Below is a small trained network, with its code and all its weights. Each question gives an input and a target symbol and asks what happens when units are switched off, that is, made to give their printed mean instead of their output.

import numpy as np


def w(rows, s, z=0):
    codes = np.array(rows[::2]) - 128.0
    scale = np.full(codes.shape[1], s)
    scale[-1] = z or s
    return codes * scale


def norm(h):
    return h / np.sqrt((h * h).mean(-1, keepdims=True) + 1e-5)


def f(y):
    return y / 2 * (1 + np.tanh(0.7978845608 * (y + 0.044715 * y**3)))


def softmax(a):
    e = np.exp(a - a.max(-1, keepdims=True))
    return e / e.sum(-1, keepdims=True)


def log_softmax(a):
    a = a - a.max(-1, keepdims=True)
    return a - np.log(np.exp(a).sum(-1, keepdims=True))


def net(x, mask):
    ids = ['ΔΘΨΩαγζηλξτφ'.index(c) for c in x.split()]
    T = len(ids)
    res = E[ids] + P[:T]
    u = 0
    for l in range(3):
        q, k, v = (norm(res) @ M[l].T for M in (Q, K, V))
        z = softmax(np.where(np.tri(T) > 0, q @ k.T / 4**0.5, -1e9)) @ v
        res = res + np.where(mask[u], z, O[l][:, -1]) @ O[l][:, :-1]
        u += 1
        y = f(norm(res) @ A[l][:, :-1].T + A[l][:, -1])
        res = res + np.where(mask[u : u + 8], y, B[l][:, -1]) @ B[l][:, :-1]
        u += 8
    return log_softmax(norm(res)[-1] @ U[:, :-1].T + U[:, -1])


Q, K, V, O, A, B = {}, {}, {}, {}, {}, {}
E = w([
[36,105,174,39,109,80],'Δ',
[150,71,129,78,164,156],'Θ',
[108,113,62,108,215,197],'Ψ',
[117,220,140,2,204,57],'Ω',
[28,184,54,133,44,219],'α',
[143,144,177,114,168,87],'γ',
[114,84,140,84,181,137],'ζ',
[179,70,150,70,150,149],'η',
[8,135,250,131,180,185],'λ',
[156,106,176,61,128,82],'ξ',
[183,68,46,117,80,100],'τ',
[86,37,148,168,135,32],'φ',
],0.018)
P = w([
[106,64,136,107,254,106],'0',
[101,107,127,120,175,117],'1',
[131,94,162,74,87,85],'2',
[86,128,126,120,125,118],'3',
[118,123,138,110,83,111],'4',
[103,140,140,125,106,107],'5',
[101,135,93,165,166,171],'6',
[113,113,110,132,138,158],'7',
[106,87,99,109,124,168],'8',
[103,88,113,104,115,152],'9',
[115,81,122,94,122,140],'10',
[134,91,122,102,131,139],'11',
],0.0099)
Q[0] = w([
[162,171,233,71,254,70],'L0H1',
[96,194,71,99,115,183],'L0H1',
[196,82,219,163,149,146],'L0H1',
[123,94,172,48,206,190],'L0H1',
],0.0071)
K[0] = w([
[162,243,70,107,104,108],'L0H1',
[52,145,194,117,136,2],'L0H1',
[125,131,147,27,76,195],'L0H1',
[138,188,110,105,146,135],'L0H1',
],0.0079)
V[0] = w([
[253,24,158,220,197,210],'L0H1',
[25,180,158,193,7,142],'L0H1',
[174,209,95,5,101,208],'L0H1',
[146,144,220,128,229,132],'L0H1',
],0.0058)
O[0] = w([
[151,179,147,208,62,156,1],'L0H1',
[118,116,131,141,25,198,44],'L0H1',
[38,91,134,50,255,181,159],'L0H1',
[133,126,221,56,131,100,211],'L0H1',
],0.007,0.0049)
A[0] = w([
[131,113,190,43,168,48,163],'L0N1',
[131,161,148,128,90,120,107],'L0N2',
[64,156,103,155,214,144,255],'L0N3',
[213,135,92,135,38,196,244],'L0N4',
[181,33,91,174,150,137,124],'L0N5',
[227,114,1,174,75,113,143],'L0N6',
[159,75,142,151,138,101,145],'L0N7',
[230,49,80,164,60,9,172],'L0N8',
],0.0091,0.0041)
B[0] = w([
[210,93,63,89,109,192,249],'L0N1',
[135,100,65,114,126,126,123],'L0N2',
[167,72,132,49,4,110,197],'L0N3',
[52,128,52,103,221,59,138],'L0N4',
[150,155,33,94,115,144,134],'L0N5',
[130,178,47,105,254,48,133],'L0N6',
[48,208,60,198,109,85,139],'L0N7',
[46,142,59,169,200,197,141],'L0N8',
],0.007,0.014)
Q[1] = w([
[79,193,66,27,106,166],'L1H1',
[120,113,55,108,105,87],'L1H1',
[126,2,130,4,33,232],'L1H1',
[45,133,169,230,143,88],'L1H1',
],0.0062)
K[1] = w([
[30,44,129,162,49,140],'L1H1',
[57,171,108,132,105,186],'L1H1',
[2,44,146,211,155,171],'L1H1',
[201,200,202,123,83,203],'L1H1',
],0.0074)
V[1] = w([
[127,233,35,94,120,165],'L1H1',
[85,187,111,145,97,79],'L1H1',
[144,107,229,71,187,255],'L1H1',
[195,68,80,211,137,83],'L1H1',
],0.0082)
O[1] = w([
[98,146,102,64,126,216,200],'L1H1',
[83,206,96,67,186,151,87],'L1H1',
[245,186,205,92,191,103,142],'L1H1',
[165,253,55,176,197,47,2],'L1H1',
],0.0064,0.0033)
A[1] = w([
[130,21,22,85,141,32,253],'L1N1',
[156,79,210,198,145,47,61],'L1N2',
[115,60,57,95,234,91,192],'L1N3',
[66,139,220,42,113,54,59],'L1N4',
[118,95,138,200,1,131,100],'L1N5',
[152,13,94,66,133,127,155],'L1N6',
[97,32,143,60,199,67,175],'L1N7',
[65,17,154,158,230,88,162],'L1N8',
],0.0079,0.0042)
B[1] = w([
[121,163,49,168,63,176,248],'L1N1',
[108,65,167,182,52,128,131],'L1N2',
[181,150,98,158,129,195,205],'L1N3',
[134,137,72,134,156,150,148],'L1N4',
[107,166,2,70,185,162,125],'L1N5',
[149,179,86,176,131,84,237],'L1N6',
[155,239,136,159,70,96,218],'L1N7',
[212,191,125,105,46,234,150],'L1N8',
],0.0087,0.013)
Q[2] = w([
[162,247,105,89,131,191],'L2H1',
[161,103,147,177,137,63],'L2H1',
[86,82,227,190,183,62],'L2H1',
[97,128,152,189,171,79],'L2H1',
],0.014)
K[2] = w([
[188,190,174,10,127,205],'L2H1',
[95,102,197,142,102,74],'L2H1',
[114,96,114,186,141,63],'L2H1',
[119,115,120,185,184,81],'L2H1',
],0.013)
V[2] = w([
[230,31,74,209,94,145],'L2H1',
[47,32,24,67,255,8],'L2H1',
[92,141,149,64,208,161],'L2H1',
[105,130,176,124,96,221],'L2H1',
],0.0062)
O[2] = w([
[63,91,102,109,130,62,145],'L2H1',
[250,129,77,90,91,92,2],'L2H1',
[165,94,88,184,107,173,118],'L2H1',
[63,132,176,179,154,148,144],'L2H1',
],0.013,0.007)
A[2] = w([
[229,116,127,16,194,143,95],'L2N1',
[141,15,78,75,141,84,58],'L2N2',
[64,149,231,139,152,214,174],'L2N3',
[135,57,230,134,95,166,55],'L2N4',
[126,176,6,108,130,78,112],'L2N5',
[135,65,190,95,139,152,45],'L2N6',
[87,80,234,125,118,145,1],'L2N7',
[119,135,221,254,162,216,103],'L2N8',
],0.0083,0.0049)
B[2] = w([
[166,189,126,145,209,244,183],'L2N1',
[211,152,121,191,89,69,107],'L2N2',
[88,20,145,247,112,171,219],'L2N3',
[236,176,142,198,100,123,140],'L2N4',
[102,83,102,210,79,111,255],'L2N5',
[186,191,152,191,73,169,120],'L2N6',
[206,142,80,189,123,179,139],'L2N7',
[110,156,174,255,76,139,165],'L2N8',
],0.01,0.0059)
U = w([
[142,114,196,180,99,166,183],'Δ',
[125,98,95,166,119,122,124],'Θ',
[166,167,140,76,103,197,196],'Ψ',
[131,126,115,136,101,146,13],'Ω',
[130,108,118,144,91,100,52],'α',
[104,157,170,119,129,85,232],'γ',
[131,133,124,139,111,111,88],'ζ',
[139,111,117,145,160,140,67],'η',
[113,121,108,145,99,131,31],'λ',
[103,152,143,114,79,130,28],'ξ',
[116,76,60,150,157,124,180],'τ',
[85,9,112,74,117,175,252],'φ',
],0.013,0.0038)

Each question gives the input, a string of symbols that net reads in full, and the target symbol t.
The units are the heads (4 rows each of Q, K, V and O) and the neurons (one row each of A and B). Each row of codes is followed by its name. A weight is (code - 128) times the scale printed after its matrix; where a second scale follows, it is the last column's (O, A, B and U).
mask holds one flag per unit, layer by layer, with each layer's heads first. A switched-off unit (its flag False) gives its mean, the last column of its rows in O or B, instead of its output. The means were averaged over made-up inputs and are rounded, as every weight is.
A unit's drop is (log p(t) with every unit on - log p(t) with that unit switched off) / (log p(t) with every unit on - log p(t) with every unit switched off).
unit that matters most: the unit with the biggest drop
top k neurons: the k neurons with the biggest drops, biggest first
k most important neurons of layer l: the k neurons of layer l with the biggest drops, biggest first
drop when u is switched off: that unit's drop, to one decimal
input α Ω Δ τ Ω λ Δ, target Δ: top 3 neurons -> L1N8, L1N7, L1N4
input λ λ α τ γ α ζ γ γ, target φ: most important neuron of layer 0 -> L0N4
input γ γ γ ξ γ α γ Ψ, target φ: top 2 neurons -> L0N3, L0N1
input α η Δ γ Δ γ Ω γ γ λ Δ ξ, target Δ: top 4 neurons -> L1N8, L1N4, L1N7, L0N3
input λ φ φ, target Δ: top 3 neurons -> L0N8, L0N3, L1N8
input η γ α η, target φ: 2 most important neurons of layer 0 -> L0N1, L0N5
input γ Δ λ ξ τ α α γ ξ, target φ: top 2 neurons -> L0N1, L0N6
input Ω γ ζ α γ α Θ, target φ: top 2 neurons -> L0N1, L0N4
input Ω γ α ζ Ω λ γ, target Δ: top 3 neurons -> L1N8, L1N4, L1N7
input η ξ α ζ η γ γ, target φ: top 2 neurons -> L0N3, L0N1
input γ γ λ ζ ξ γ α λ α, target φ: top 3 neurons -> L0N4, L1N7, L1N1
input γ γ τ, target τ: top 2 neurons -> L0N8, L0N6
input Ω λ γ γ α Ω ξ Ω γ ζ γ η, target Ψ: top 2 neurons -> L1N6, L2N3
input Δ γ γ γ ζ γ, target γ: unit that matters most -> L0N1
input Ψ τ λ γ γ γ Ω Ω ζ γ Δ, target Ψ: 2 most important neurons of layer 1 -> L1N3, L1N6
input ζ α ξ ζ γ Ω γ λ η, target Δ: top 2 neurons -> L1N8, L1N4
input τ Δ ζ φ Δ γ φ φ ξ, target τ: 2 most important neurons of layer 0 -> L0N1, L0N3
input α η α α α α ξ λ Ω Θ, target Ψ: 2 most important neurons of layer 1 -> L1N6, L1N3
input Ω Ω ξ, target Ψ: 2 most important neurons of layer 2 -> L2N1, L2N3
input α Ψ Ω Ω ζ, target Ψ: top neuron -> L2N3
input α γ γ ζ, target φ: 2 most important neurons of layer 0 -> L0N1, L0N4
input τ γ Θ, target τ: 2 most important neurons of layer 1 -> L1N7, L1N8
input Ω γ η γ γ η, target Ψ: drop when L0N6 is switched off -> 0.0
input α Ψ ζ Θ, target φ: drop when L2N8 is switched off -> 0.1
input Δ Ψ γ Ω η ξ γ Δ, target Ψ: drop when L0N7 is switched off -> 0.2
input ξ ξ λ Ω γ γ Ψ, target Ψ: drop when L0H1 is switched off -> 1.1
input Θ Ω Ψ, target Ψ: unit that matters most -> L0H1
